Where the symbols take the nodes:
q329: ka>q143, ze>q554
q508: ka>q673, ze>q34
q164: ka>q395, ze>q139
q656: ka>q422, ze>q447
q554: ka>q750, ze>q828
q512: ka>q656, ze>q415
q828: ka>q109, ze>q192
q837: ka>q143, ze>q310
q715: ka>q219, ze>q821
q415: ka>q554, ze>q750
q505: ka>q308, ze>q837
q139: ka>q263, ze>q303
q901: ka>q273, ze>q715
q442: ka>q783, ze>q336
q595: ka>q256, ze>q483
q977: ka>q346, ze>q794
q434: ka>q739, ze>q796
q980: ka>q476, ze>q273
q524: ka>q74, ze>q517
q750: ka>q828, ze>q739
q482: ka>q187, ze>q238
q199: ka>q461, ze>q503
q34: ka>q328, ze>q588
q219: ka>q821, ze>q74
q109: ka>q192, ze>q980
q308: ka>q837, ze>q422
q902: ka>q715, ze>q555
q440: ka>q503, ze>q164
q42: ka>q282, ze>q685
q685: ka>q409, ze>q656
q346: ka>q653, ze>q682
q579: ka>q512, ze>q447
q821: ka>q837, ze>q476
q518: ka>q961, ze>q555
q409: ka>q792, ze>q656
q517: ka>q760, ze>q42
q588: ka>q672, ze>q518
q461: ka>q256, ze>q199
q982: ka>q336, ze>q440
q483: ka>q303, ze>q442
q792: ka>q656, ze>q422
q760: ka>q42, ze>q282
q702: ka>q595, ze>q256
q794: ka>q296, ze>q745
q390: ka>q508, ze>q673
q74: ka>q517, ze>q760
q336: ka>q440, ze>q503
q256: ka>q434, ze>q263
q395: ka>q303, ze>q390
q291: ka>q524, ze>q458
q192: ka>q199, ze>q461
q555: ka>q482, ze>q653
q303: ka>q482, ze>q442
q187: ka>q238, ze>q977
q282: ka>q308, ze>q409
q458: ka>q901, ze>q409
q263: ka>q442, ze>q982
q615: ka>q579, ze>q512
q422: ka>q447, ze>q458
q143: ka>q310, ze>q615
q672: ka>q518, ze>q961
q739: ka>q796, ze>q702
q328: ka>q588, ze>q672
q273: ka>q505, ze>q192
q447: ka>q458, ze>q518
q296: ka>q745, ze>q390
q558: ka>q139, ze>q296
q653: ka>q682, ze>q291
q961: ka>q555, ze>q346
q238: ka>q977, ze>q561
q796: ka>q310, ze>q595
q745: ka>q390, ze>q508
q561: ka>q794, ze>q296
q503: ka>q164, ze>q503
q673: ka>q187, ze>q328
q783: ka>q434, ze>q739
q682: ka>q291, ze>q902
q476: ka>q329, ze>q524
q310: ka>q615, ze>q579

The rows follow the links: the fewer symbols apart two nodes are, the more alike their rows tend to be.

Here are some nodes, each with a row of numbers. One shown again gets a slightly different row.
q503: -36 24 -27 0 -18 -2 17 -18 1 -21 27 9 -5 -44 3 3 27 -4 -4 -32 -12 -19 -9 -21 -19 -13 -4 19 19 -25 -11 -18 -21 -4 -10 23 -31 -4 -26 8 -9 -17 1 12 -10 10 -18 -12 11 33 -17 10 5 -9 19 12 18 -10 9
q199: -8 6 -11 -1 -18 3 21 -9 -2 -19 46 36 -9 -4 22 11 10 -22 -7 -10 -23 4 -30 -15 -16 -36 -11 21 3 -10 -13 1 -7 9 17 7 -18 18 -11 27 -8 -10 -32 22 -20 -12 -28 -16 -1 29 -6 8 18 -27 17 13 0 -5 16
q415: 1 8 36 15 -21 12 -6 11 43 -22 -25 -14 11 -4 -16 2 9 2 -35 -34 6 10 1 -12 -44 14 16 -5 5 -11 -13 15 27 21 -4 18 -2 30 21 7 -34 -10 16 -30 21 -10 23 1 -6 17 3 -1 5 16 -8 17 -1 12 -9
q143: -17 19 -13 1 22 -24 5 -24 11 -21 -23 0 -11 -9 -10 -15 5 21 -30 -20 27 12 -5 -25 9 3 29 5 20 -12 44 2 -4 -30 10 4 13 1 17 -16 -27 26 16 7 5 15 39 -18 8 -3 8 -9 -17 -27 -2 8 -18 -15 27
q512: -19 17 5 -4 -23 11 8 -22 47 -19 -26 -19 -9 -14 -16 -19 -4 5 -47 -26 17 20 -2 -26 -10 1 22 18 17 -29 28 3 23 14 0 3 16 11 28 -15 -28 0 32 3 5 11 18 -8 4 8 14 -6 -11 20 -13 0 -12 -2 5
q783: 13 -19 22 13 -8 -20 4 26 -18 22 13 3 22 6 -24 -12 -24 9 -9 -5 -15 -5 14 16 9 5 -8 -54 -24 11 26 2 0 -27 16 -2 -29 2 6 8 1 -22 19 -8 -35 9 15 7 -18 -29 12 13 10 39 22 -9 -14 0 -1
q256: 11 -14 17 12 -11 -18 14 17 -23 17 37 22 16 12 -11 -11 -26 -4 -12 -4 -29 0 -7 10 11 -13 -14 -42 -26 8 26 1 -7 -22 31 -6 -27 1 6 19 4 -19 -1 11 -48 6 -8 -3 -16 -22 11 19 16 22 24 -7 -19 -1 5
q672: -18 21 -14 -1 -22 -8 -3 9 29 8 18 -23 28 -5 -4 -3 24 -7 23 -15 32 14 43 -9 17 -39 -3 8 9 -9 13 16 -12 16 -32 -21 7 -6 -14 -18 33 8 -26 6 23 17 -16 5 -23 -4 24 -20 3 -17 1 -14 19 3 -1
q263: -17 5 -1 5 -15 -13 12 13 -12 11 17 -1 14 -37 -15 -8 -6 13 4 -26 -20 -37 10 6 4 11 -11 -31 -7 -8 9 -19 -29 -32 -1 16 -52 -17 -18 9 -5 -32 28 -3 -29 18 -1 2 6 -5 -17 16 7 33 35 -5 9 -6 -6
q739: 20 -16 33 14 -9 -18 3 27 -8 17 13 9 24 15 -28 -9 -23 7 -19 -10 -14 5 9 13 -1 2 -1 -57 -27 12 25 12 6 -21 20 -1 -19 9 18 10 -1 -17 12 -9 -32 4 15 4 -22 -28 16 15 13 39 15 -2 -16 3 1
q579: -24 14 -10 -9 -4 -5 13 -31 34 -17 -19 -17 -19 -15 -10 -24 -4 8 -40 -24 22 20 -1 -27 11 -6 24 16 16 -26 46 3 8 -2 8 -4 17 -1 19 -21 -21 11 28 17 -3 18 20 -14 0 3 22 -9 -14 2 -11 -8 -17 -14 15
q653: 5 -32 -6 1 25 -15 -19 -14 -3 5 -30 -21 21 18 3 21 19 6 25 7 -6 -8 46 1 16 0 -20 1 -8 5 -7 34 12 20 10 -18 5 14 -15 8 17 -27 -38 22 13 5 -28 28 -36 10 12 14 -3 24 7 12 15 10 7
q715: 9 -10 1 -13 46 -44 -9 13 -26 16 -14 3 19 22 25 18 -4 21 40 31 5 -14 21 9 10 24 9 -8 7 6 -15 0 -21 -27 5 -7 2 -14 -16 -8 -11 8 -9 1 10 -17 15 16 -5 6 -15 -28 -27 -28 1 12 -7 -2 -3
q554: 11 7 36 16 -13 12 -10 19 35 -24 -18 -6 18 -3 -11 10 12 1 -25 -30 0 10 -3 -13 -50 13 15 -6 4 -7 -30 17 20 16 -6 20 -6 32 14 8 -35 -8 7 -33 17 -19 24 3 -13 23 -3 -3 5 5 -3 21 0 13 -6
q187: 24 -21 -4 16 17 43 -16 -17 -11 -11 -30 -5 -25 1 12 0 14 1 3 -4 -7 -5 -24 13 23 0 -10 18 -13 39 1 14 23 25 10 -6 17 14 10 14 35 16 -30 1 14 14 -13 -7 5 -15 14 41 19 1 2 -10 4 3 16
q750: 19 -1 44 19 -17 10 -7 28 28 -18 -10 -3 18 6 -17 9 6 -3 -24 -29 -3 8 2 -5 -46 11 16 -18 -5 -6 -19 15 22 16 -2 19 -13 37 17 16 -29 -16 8 -34 14 -19 23 1 -16 12 0 1 10 16 -2 19 1 15 -8
q328: -13 30 -12 1 -22 3 -5 18 28 10 20 -17 20 -5 -5 -11 16 -7 23 -13 38 17 19 -7 16 -35 2 11 7 -2 14 7 -20 5 -43 -16 8 -11 -8 -23 38 21 -17 -4 31 18 -4 -6 -9 -6 19 -25 7 -32 -1 -21 14 3 1
q961: -11 -4 -14 2 -7 -15 -8 -5 23 8 -6 -26 30 6 1 8 18 3 23 -12 15 4 47 -8 20 -33 -14 9 1 0 9 26 -2 20 -15 -24 11 9 -15 -8 34 -10 -38 22 21 16 -29 13 -37 8 24 -2 2 5 12 1 21 6 14
q656: -11 5 2 -31 -42 26 17 -12 36 6 2 -13 -13 1 8 -13 -27 -20 -14 25 -9 21 -1 1 2 -5 -4 23 0 -32 -1 -12 25 35 1 -5 21 -7 17 -13 -6 -18 36 19 -11 -2 -21 11 5 6 7 -16 -6 39 -23 -24 -10 3 -30
q310: -15 12 -12 1 16 -23 13 -24 7 -13 -17 1 -11 -10 -12 -23 -4 20 -39 -17 25 16 -7 -22 17 -4 26 -2 12 -13 57 6 -4 -27 13 -2 14 -5 18 -16 -20 21 21 13 -13 21 34 -20 6 -15 16 -2 -13 -9 2 1 -23 -21 27
q505: -6 11 -13 -27 19 -26 21 -7 -6 5 15 24 -7 15 36 -2 -18 7 6 29 5 12 -25 -13 23 -6 19 16 17 -12 6 -9 -14 -23 24 -3 12 -19 -4 -9 -26 25 4 21 -5 -17 14 -14 16 14 -7 -29 -21 -51 -5 -4 -31 -16 11
q192: 4 5 7 0 -15 1 15 8 6 -16 38 37 2 13 33 19 8 -20 -1 0 -23 8 -33 -12 -25 -25 -4 18 0 -6 -32 7 4 16 22 7 -11 22 -11 29 -25 -9 -33 4 -5 -29 -19 -12 -5 34 -5 1 16 -38 8 17 -11 1 9
q982: -37 19 -22 2 -18 -11 10 -4 -1 -10 9 -5 3 -51 -8 -2 16 5 1 -36 -7 -33 7 -14 -10 6 -5 -1 13 -26 -4 -19 -30 -15 -16 25 -44 -10 -29 -1 -9 -24 24 6 -8 13 -7 -1 12 21 -20 6 -4 13 25 8 22 -7 1

Each walk starts at a row. The symbols on each line, taken left to right, move it on to the next node.
Answer with the node's row; about right is enough.
start 9 -3 6 -33 17 -25 14 15 -3 20 10 7 23 25 47 14 -17 6 41 40 -12 -3 5 6 16 8 6 11 4 -7 -33 -5 -10 -5 14 -3 7 -18 -17 -1 -18 3 -6 13 5 -30 -6 15 1 21 -16 -32 -25 -33 1 0 -18 -3 -13
ze ze ze ka	-1 9 16 13 23 -22 -11 2 17 -22 -29 -3 8 -3 -11 7 13 20 -24 -23 27 5 -4 -21 -32 19 31 -7 23 -10 -2 13 3 -15 -1 14 7 16 12 -2 -45 19 12 -28 29 -10 46 -11 3 16 -5 -10 -15 -22 -8 31 -5 -1 9
ze ka ze ka ze	12 -18 21 12 -4 -22 10 17 -23 23 22 14 18 12 -16 -8 -25 6 -13 3 -18 0 4 17 16 -1 -10 -47 -26 12 34 9 -5 -27 23 -9 -21 -1 7 12 9 -15 8 4 -43 14 5 -1 -17 -33 11 18 13 26 23 -10 -21 -4 3
start -33 18 -21 -3 -13 3 10 -1 2 -11 8 -8 -2 -54 3 -4 15 5 5 -33 -8 -34 -8 -12 -12 7 -3 12 15 -20 -15 -24 -31 -12 -23 28 -36 -16 -25 -1 -7 -15 24 1 -4 15 -3 -8 20 21 -26 6 -3 7 18 1 23 -4 -5
ka ze ze	13 24 0 3 -9 44 -5 23 14 5 -3 -15 -5 -11 7 -14 11 1 17 -1 25 4 -18 11 23 -10 2 19 -6 25 3 -8 -7 3 -34 -4 9 -18 4 -10 42 35 -12 -23 40 14 5 -23 24 -18 12 -1 10 -37 -6 -27 9 0 -3
ka ze ka ka ka	7 -33 -8 -4 28 -21 -17 -11 -5 2 -28 -19 22 17 10 23 17 11 31 10 -3 -13 48 5 16 4 -19 0 -6 7 -14 25 10 15 9 -18 6 16 -17 3 10 -23 -36 16 7 0 -25 29 -37 7 7 10 -6 23 10 12 14 12 8
start -37 20 -24 -1 -14 -7 11 -9 3 -10 16 -4 2 -52 -4 -4 21 4 -3 -34 -10 -30 7 -18 -17 -2 -8 2 14 -26 -6 -21 -31 -11 -17 23 -38 -11 -25 -2 -8 -24 18 5 -11 15 -7 -3 14 19 -22 6 0 13 25 8 24 -9 3
ka ka ka ka	-5 20 0 -5 -9 26 -1 18 0 0 -9 -17 -4 -48 9 -8 3 13 17 -18 -6 -37 -18 11 1 26 5 3 2 0 -18 -33 -24 -13 -25 27 -30 -29 -13 -7 5 1 30 -23 15 13 16 -7 40 0 -24 9 0 0 13 -14 14 -1 -16
ka ka ze ka	26 -29 -4 10 22 41 -15 -19 -13 -10 -36 -3 -23 9 14 8 12 3 3 0 -9 -5 -22 10 20 4 -13 18 -16 34 -2 15 25 21 12 -6 16 20 10 19 29 7 -34 4 8 9 -17 -7 2 -16 11 45 16 8 2 -2 0 1 17
start 26 -33 -5 12 21 29 -16 -17 -13 -7 -41 -15 -14 1 14 4 12 11 6 -6 -14 -13 -2 11 27 1 -17 6 -17 35 7 17 16 20 10 -8 10 15 -3 12 37 -5 -34 8 1 17 -24 2 -11 -13 9 48 15 22 14 -4 4 3 20
ze ze ka ze ka	17 15 8 -1 -1 52 -7 25 3 11 -15 -12 -13 -17 16 -10 -1 3 17 -2 10 -8 -40 19 15 14 10 17 -6 27 -10 -21 -4 0 -23 8 -3 -23 6 -6 22 34 11 -28 29 7 18 -17 36 -18 -7 9 7 -28 -6 -24 -1 -6 -16
ka ze ze ka ze ka	-3 -22 -13 0 8 -18 -13 -11 8 4 -19 -27 26 12 8 17 22 5 28 -3 7 -5 51 -3 21 -15 -17 7 -3 4 1 30 5 21 -3 -19 10 10 -15 0 28 -18 -42 22 15 11 -31 23 -39 4 16 5 -2 12 11 2 18 6 17
start -19 15 -14 -6 -19 -12 0 -2 36 10 7 -28 33 2 -1 -2 20 -5 20 -12 24 10 47 -12 20 -35 -9 12 6 -13 14 18 -5 24 -26 -22 15 -4 -12 -17 29 -1 -28 18 17 18 -25 9 -27 1 22 -14 -4 -2 5 -12 17 4 8
ka ka ka ze ze	35 -18 5 8 15 56 -11 -4 -13 -9 -31 -2 -35 -1 22 -3 -2 2 -1 6 -12 -6 -46 21 17 15 0 16 -16 41 -9 -4 23 12 7 6 16 5 14 15 22 23 -10 -14 11 2 1 -14 27 -16 -3 36 16 -5 -5 -12 -4 0 4
ka ze ze ze ze	-21 30 -11 -2 -25 -2 0 14 33 13 22 -17 27 -8 -7 -8 21 -6 19 -13 32 11 34 -10 17 -37 -2 12 9 -12 16 8 -17 11 -38 -16 9 -9 -12 -20 36 15 -19 3 27 18 -12 -5 -15 -4 18 -25 6 -28 -1 -18 13 1 1
start 16 5 37 14 -14 8 1 19 27 -21 9 13 14 8 7 18 9 -12 -12 -19 -13 8 -19 -5 -50 -3 10 2 -2 -6 -38 15 17 25 3 24 -13 35 6 25 -39 -11 -14 -23 15 -30 3 -6 -10 34 -7 -4 13 -14 0 23 -3 11 -4
ze ze ka ze ka	-9 -5 10 5 -9 -16 9 17 -12 14 12 -9 18 -32 -19 -13 -10 16 4 -21 -19 -33 13 11 7 16 -6 -39 -12 -4 11 -13 -24 -26 1 12 -45 -16 -10 2 3 -29 32 -7 -29 15 3 7 0 -16 -9 14 8 41 34 -8 6 -2 -5
ka ze ze ka ze	4 -12 17 6 -5 -17 5 19 -21 24 8 -5 21 -11 -15 -9 -22 13 -1 -6 -20 -24 15 17 15 15 -6 -48 -24 9 21 -11 -13 -29 12 4 -38 -16 -1 4 7 -21 28 0 -35 14 6 7 -7 -28 -3 18 4 43 25 -15 -6 -3 -10
start -15 15 -19 -12 31 -31 17 -18 -8 -3 -7 10 -10 4 10 -11 -7 15 -7 5 17 14 -10 -19 20 3 28 13 18 -12 35 -5 -14 -34 17 -4 14 -17 7 -16 -23 31 9 13 -2 0 34 -17 14 -5 4 -25 -24 -42 -5 2 -25 -16 19
ze ka ze ka ze	-18 12 -3 -34 -38 15 23 -16 50 9 -1 -23 1 3 13 -13 -18 -13 -5 12 -1 20 12 -8 16 -16 -2 23 3 -31 12 -1 19 34 2 -11 18 -11 13 -16 -3 -17 20 29 -7 5 -24 8 -5 7 16 -21 -11 23 -12 -23 -7 1 -16
ze ka ze ze ka ze	0 -6 1 -40 -27 7 16 -1 27 17 -3 -16 3 16 30 -2 -26 -12 16 42 -13 9 10 6 14 1 -11 21 -1 -24 -18 -9 13 32 10 -12 16 -13 4 -9 -8 -21 20 28 -9 -11 -31 27 -3 13 -2 -25 -17 21 -13 -21 -12 5 -28
start 18 -17 24 13 -10 -20 13 20 -18 22 24 16 15 19 -21 -9 -24 3 -12 1 -16 1 3 14 14 -5 -10 -48 -29 13 28 11 -4 -25 22 -7 -20 3 10 13 6 -14 4 1 -39 5 5 1 -19 -31 13 15 14 30 16 -7 -19 -3 5
ze ze ka ze ka	-40 24 -23 0 -16 -7 8 -14 -1 -16 12 -4 0 -49 -5 0 21 0 -5 -35 -6 -26 -1 -17 -16 0 -5 12 18 -26 -8 -19 -30 -11 -17 22 -34 -16 -28 -3 -9 -20 17 8 -2 13 -10 -7 15 26 -22 6 -1 1 22 10 26 -7 1
ka ka ka ze ka	17 27 0 1 -10 44 -4 28 13 7 4 -15 -3 -11 8 -12 6 1 18 1 24 3 -25 13 18 -3 11 16 -1 19 -5 -13 -12 3 -37 2 4 -20 6 -13 33 38 1 -28 37 8 16 -17 30 -19 0 -10 8 -40 -9 -28 1 -3 -12
start 13 5 15 -11 13 -17 10 21 -3 -6 19 27 12 18 35 23 2 -3 18 16 -4 5 -19 -9 -22 3 12 13 7 -4 -39 2 -3 -7 14 11 -4 10 -8 19 -33 8 -23 -11 12 -36 13 -6 4 30 -18 -19 -3 -53 1 21 -15 0 1
ka ka ze ze ze ze	-5 3 -7 1 -19 0 23 -6 -9 -11 50 42 -1 6 18 10 0 -21 -8 -3 -29 10 -32 -10 -13 -36 -13 13 -6 -2 -11 4 -5 8 25 3 -13 22 -8 30 -6 -11 -32 20 -25 -16 -26 -18 -1 22 -1 12 20 -24 19 14 -7 -5 19
ka ka ze	12 -16 20 13 0 -21 10 10 -13 11 10 8 13 13 -26 -19 -24 10 -28 -8 -6 3 7 7 19 -4 3 -45 -23 6 47 10 -2 -31 25 -6 -14 1 17 3 -1 -3 12 3 -40 12 18 -2 -19 -34 21 10 9 25 18 -13 -22 -8 11
start 11 -29 -4 -8 36 -36 -12 -2 -11 11 -27 -18 29 20 18 21 14 17 43 16 3 -17 50 7 20 9 -9 -6 -1 8 -17 21 -5 -1 5 -15 1 2 -21 -1 7 -14 -34 14 11 -4 -13 27 -30 10 -2 -9 -15 2 11 14 8 4 7
ze ze ze ze ze ka	-4 1 4 -32 -44 26 16 -11 36 6 6 -11 -13 4 13 -11 -28 -17 -5 30 -17 14 -4 8 5 -3 -7 24 -1 -28 -8 -14 20 36 3 -5 18 -9 15 -12 -4 -18 32 23 -15 -9 -31 16 10 6 4 -15 -9 30 -17 -24 -8 4 -27
ka ka ze ka ka	11 3 7 -18 5 -19 17 15 -4 3 27 31 8 21 49 16 -5 -1 22 27 -18 6 -25 -6 -2 -6 10 20 8 -7 -29 1 -10 -4 22 4 -3 -1 -11 14 -30 9 -22 14 2 -33 -5 -6 6 30 -11 -21 -8 -53 5 9 -22 -5 2
